Below is a small trained network, with its code and all its weights. Each question gives an input and a class and asks what happens when units are switched off, that is, made to give their printed mean instead of their output.

import numpy as np


def w(rows, s, z=0):
    codes = np.array(rows[::2]) - 128.0
    scale = np.full(codes.shape[1], s)
    scale[-1] = z or s
    return codes * scale


def f(y):
    return y / 2 * (1 + np.tanh(0.7978845608 * (y + 0.044715 * y**3)))


def log_softmax(a):
    a = a - a.max(-1, keepdims=True)
    return a - np.log(np.exp(a).sum(-1, keepdims=True))


def net(x, mask):
    res = np.array(x, float).reshape(1, 7) / 4 @ E
    y = f(res @ A[0][:, :-1].T + A[0][:, -1])
    res = res + np.where(mask, y, B[0][:, -1]) @ B[0][:, :-1]
    return log_softmax(res[-1] @ U[:, :-1].T + U[:, -1])


A, B = {}, {}
E = w([
[97,97,203,228,168,114,20,104,38,127],'x0',
[67,175,180,155,204,196,203,151,125,80],'x1',
[164,47,125,145,125,195,161,55,165,203],'x2',
[2,88,61,141,112,86,113,62,175,102],'x3',
[147,95,113,83,163,132,120,128,139,80],'x4',
[197,193,170,221,213,55,137,72,193,62],'x5',
[138,104,183,126,31,138,135,113,145,30],'x6',
],0.0074)
A[0] = w([
[92,132,136,90,114,146,131,134,95,154,6],'N1',
[153,172,66,121,112,70,90,179,86,97,155],'N2',
[89,97,98,120,112,147,118,197,89,140,15],'N3',
[101,174,122,175,47,133,142,143,108,170,203],'N4',
[137,144,199,102,201,229,170,163,99,75,131],'N5',
[144,87,189,159,86,130,143,136,171,57,207],'N6',
[141,172,140,158,132,48,155,93,129,133,63],'N7',
[106,180,134,121,141,115,254,145,195,160,156],'N8',
[94,107,137,82,121,137,132,149,95,144,95],'N9',
[128,158,127,159,219,82,151,132,176,180,120],'N10',
[71,115,68,184,99,116,175,80,131,79,119],'N11',
[164,165,125,146,154,77,150,87,127,107,3],'N12',
[154,146,23,127,232,101,72,151,141,184,77],'N13',
[146,155,159,152,101,138,121,100,189,54,142],'N14',
[57,159,69,136,225,126,138,137,132,181,108],'N15',
[66,119,88,108,128,103,88,97,157,134,68],'N16',
[110,107,173,130,166,115,91,74,76,145,79],'N17',
[157,173,117,103,116,131,228,190,112,120,238],'N18',
[110,99,198,176,148,138,94,128,115,134,143],'N19',
[135,64,90,184,127,142,193,88,98,142,55],'N20',
[92,203,136,100,125,84,126,179,102,95,40],'N21',
[229,156,126,105,88,120,108,154,58,139,90],'N22',
[184,163,114,146,105,54,100,88,154,148,117],'N23',
[127,147,91,72,123,153,169,79,103,64,253],'N24',
[85,161,80,149,116,147,103,74,150,125,49],'N25',
[162,56,138,154,151,198,157,67,177,171,104],'N26',
[127,122,167,163,172,87,166,117,174,103,49],'N27',
[172,157,173,123,127,138,159,153,97,158,44],'N28',
[51,176,177,149,170,151,197,129,128,150,135],'N29',
[73,77,130,150,151,154,121,127,41,98,219],'N30',
[56,136,113,109,134,108,124,78,139,135,48],'N31',
[95,104,139,96,126,110,147,166,101,131,38],'N32',
[168,131,112,177,157,104,167,85,152,110,3],'N33',
[190,137,114,136,178,152,166,163,100,170,139],'N34',
[67,170,98,119,137,107,80,183,157,90,89],'N35',
[139,112,95,76,100,90,164,103,188,182,216],'N36',
[163,111,173,160,96,72,150,46,108,170,228],'N37',
[78,95,144,110,86,193,139,186,143,105,81],'N38',
[68,105,66,151,153,149,113,120,154,81,165],'N39',
[120,99,111,109,95,174,111,144,88,171,9],'N40',
],0.0092,0.0038)
B[0] = w([
[150,128,171,94,196,225,138,186,199,69,140],'N1',
[36,166,145,96,172,104,188,35,81,115,212],'N2',
[108,120,165,131,190,233,183,177,210,134,167],'N3',
[124,97,37,183,189,120,142,145,76,150,185],'N4',
[108,102,165,245,88,44,166,90,209,195,254],'N5',
[87,95,44,177,111,87,37,166,78,54,223],'N6',
[146,111,119,125,164,189,202,126,174,116,177],'N7',
[189,158,119,75,182,122,61,102,104,177,247],'N8',
[133,71,88,126,212,194,108,180,226,71,162],'N9',
[97,63,60,109,135,172,81,182,126,110,233],'N10',
[254,149,155,235,76,116,93,150,170,156,216],'N11',
[116,136,156,79,211,215,197,162,198,105,168],'N12',
[85,109,88,171,33,96,59,155,74,33,241],'N13',
[84,56,54,101,135,139,89,171,105,71,211],'N14',
[101,118,99,168,28,103,81,179,112,85,233],'N15',
[193,121,198,197,107,126,199,164,176,139,192],'N16',
[208,160,154,44,166,152,63,72,144,145,191],'N17',
[154,136,113,135,141,116,69,123,98,197,247],'N18',
[222,159,138,85,184,115,31,104,145,181,213],'N19',
[135,228,179,138,77,156,163,97,113,36,158],'N20',
[67,251,171,70,161,172,177,18,91,45,184],'N21',
[178,116,173,232,57,68,201,119,181,178,205],'N22',
[67,37,113,106,168,175,205,176,167,180,193],'N23',
[161,113,73,146,151,82,53,109,88,180,217],'N24',
[218,214,184,157,106,156,167,134,188,122,161],'N25',
[50,247,170,76,61,174,210,19,35,10,223],'N26',
[137,101,86,69,193,196,148,175,208,123,196],'N27',
[229,152,149,187,68,145,133,171,184,97,168],'N28',
[38,43,87,153,122,62,112,88,70,159,219],'N29',
[139,102,76,84,178,110,83,111,99,207,230],'N30',
[230,198,162,179,87,120,135,192,191,132,171],'N31',
[124,146,153,136,169,206,121,141,125,83,136],'N32',
[116,93,188,111,159,209,220,175,182,84,174],'N33',
[124,146,150,141,75,51,137,174,133,84,210],'N34',
[108,201,197,158,101,151,195,55,110,128,190],'N35',
[132,128,110,84,159,115,73,74,103,198,246],'N36',
[90,110,73,109,132,126,179,143,55,169,213],'N37',
[107,83,108,153,180,162,142,193,91,69,182],'N38',
[199,137,192,179,86,77,178,113,168,219,213],'N39',
[46,104,147,129,182,175,190,186,190,73,173],'N40',
],0.0064,0.0071)
U = w([
[111,105,148,72,203,245,175,205,195,89,48],'0',
[205,180,241,174,21,98,164,162,208,144,43],'1',
[69,254,213,68,90,195,197,9,46,51,80],'2',
[121,108,106,118,130,121,129,112,96,141,254],'3',
[91,93,85,123,50,121,71,180,82,61,81],'4',
[77,71,135,111,119,90,152,86,138,173,208],'5',
[185,158,134,48,199,145,64,80,113,193,14],'6',
],0.009,0.0065)

Each question gives the input, the list of numbers given to net, and the class t.
The units are the neurons (one row each of A and B). Each row of codes is followed by its name. A weight is (code - 128) times the scale printed after its matrix; where a second scale follows, it is the last column's (A, B and U).
mask holds one flag per neuron, in row order. A switched-off neuron (its flag False) gives its mean, the last column of its row in B, instead of its output. The means were averaged over made-up inputs and are rounded, as every weight is.
A unit's drop is (log p(t) with every unit on - log p(t) with that unit switched off) / (log p(t) with every unit on - log p(t) with every unit switched off).
The circuit of an input: a set's keep is (log p(t) with only the set's units on - log p(t) with every unit switched off) / (log p(t) with every unit on - log p(t) with every unit switched off). Starting from the 12 units with the biggest drops (on a tie, the unit counted first), units are removed one at a time, each time the one whose removal leaves the highest keep (on an exact tie, the one counted first), for as long as the keep stays at least 0.8.
units of the circuit, in order: the units of the circuit, biggest drop first
most important unit: the unit with the biggest drop
k most important neurons: the k neurons with the biggest drops, biggest first
drop of u: that unit's drop, to one decimal
input [0,-7,2,-8,-4,-1,-6], class 1: most important unit : N22
input [6,-1,-2,-6,-1,2,8], class 4: 3 most important neurons : [N6 N14 N39]
input [-8,6,8,7,-3,-5,-7], class 2: 2 most important neurons : [N26 N20]
input [6,8,-7,-7,4,6,-6], class 5: units of the circuit, in order : [N5 N29]
input [-7,7,3,3,5,1,7], class 4: 3 most important neurons : [N6 N14 N38]
input [6,8,1,-3,1,5,-1], class 5: 3 most important neurons : [N5 N29 N8]
input [1,5,-3,-4,-3,2,3], class 5: units of the circuit, in order : [N5 N29 N11]
input [-1,7,2,-6,-7,-8,-6], class 0: 3 most important neurons : [N1 N3 N40]
input [-1,8,-2,4,-1,-3,3], class 5: units of the circuit, in order : [N29 N5]
input [-3,-8,-8,-3,-3,-5,-4], class 2: units of the circuit, in order : [N2 N21]
input [-7,8,-6,0,3,-1,-6], class 5: 3 most important neurons : [N5 N29 N26]
input [-2,-5,-3,1,0,4,1], class 5: 2 most important neurons : [N23 N26]
input [-6,-2,-8,-1,2,6,-5], class 2: 2 most important neurons : [N21 N2]
input [-8,-1,-7,2,-7,5,-1], class 6: units of the circuit, in order : [N8]
input [-8,-1,6,-3,7,-8,4], class 0: 2 most important neurons : [N40 N38]
input [2,7,5,-7,-5,8,-2], class 0: 2 most important neurons : [N27 N10]
input [4,-7,-5,-8,-7,-5,1], class 1: 2 most important neurons : [N22 N28]
input [0,1,6,7,5,4,8], class 4: 4 most important neurons : [N6 N14 N5 N22]
input [-4,-1,-7,3,-1,-8,-5], class 0: 2 most important neurons : [N9 N3]
input [-5,-5,7,6,0,5,-5], class 2: most important neuron : [N26]
input [-1,3,-2,-5,-1,4,7], class 4: 2 most important neurons : [N6 N14]
input [-5,0,-1,3,-4,0,-7], class 4: drop of N15 : 0.4
input [8,-5,1,-6,2,6,8], class 4: drop of N6 : 1.9
input [-7,6,-4,-3,4,4,-2], class 6: drop of N29 : -0.1
input [7,6,-2,7,-2,7,0], class 0: drop of N12 : 0.3
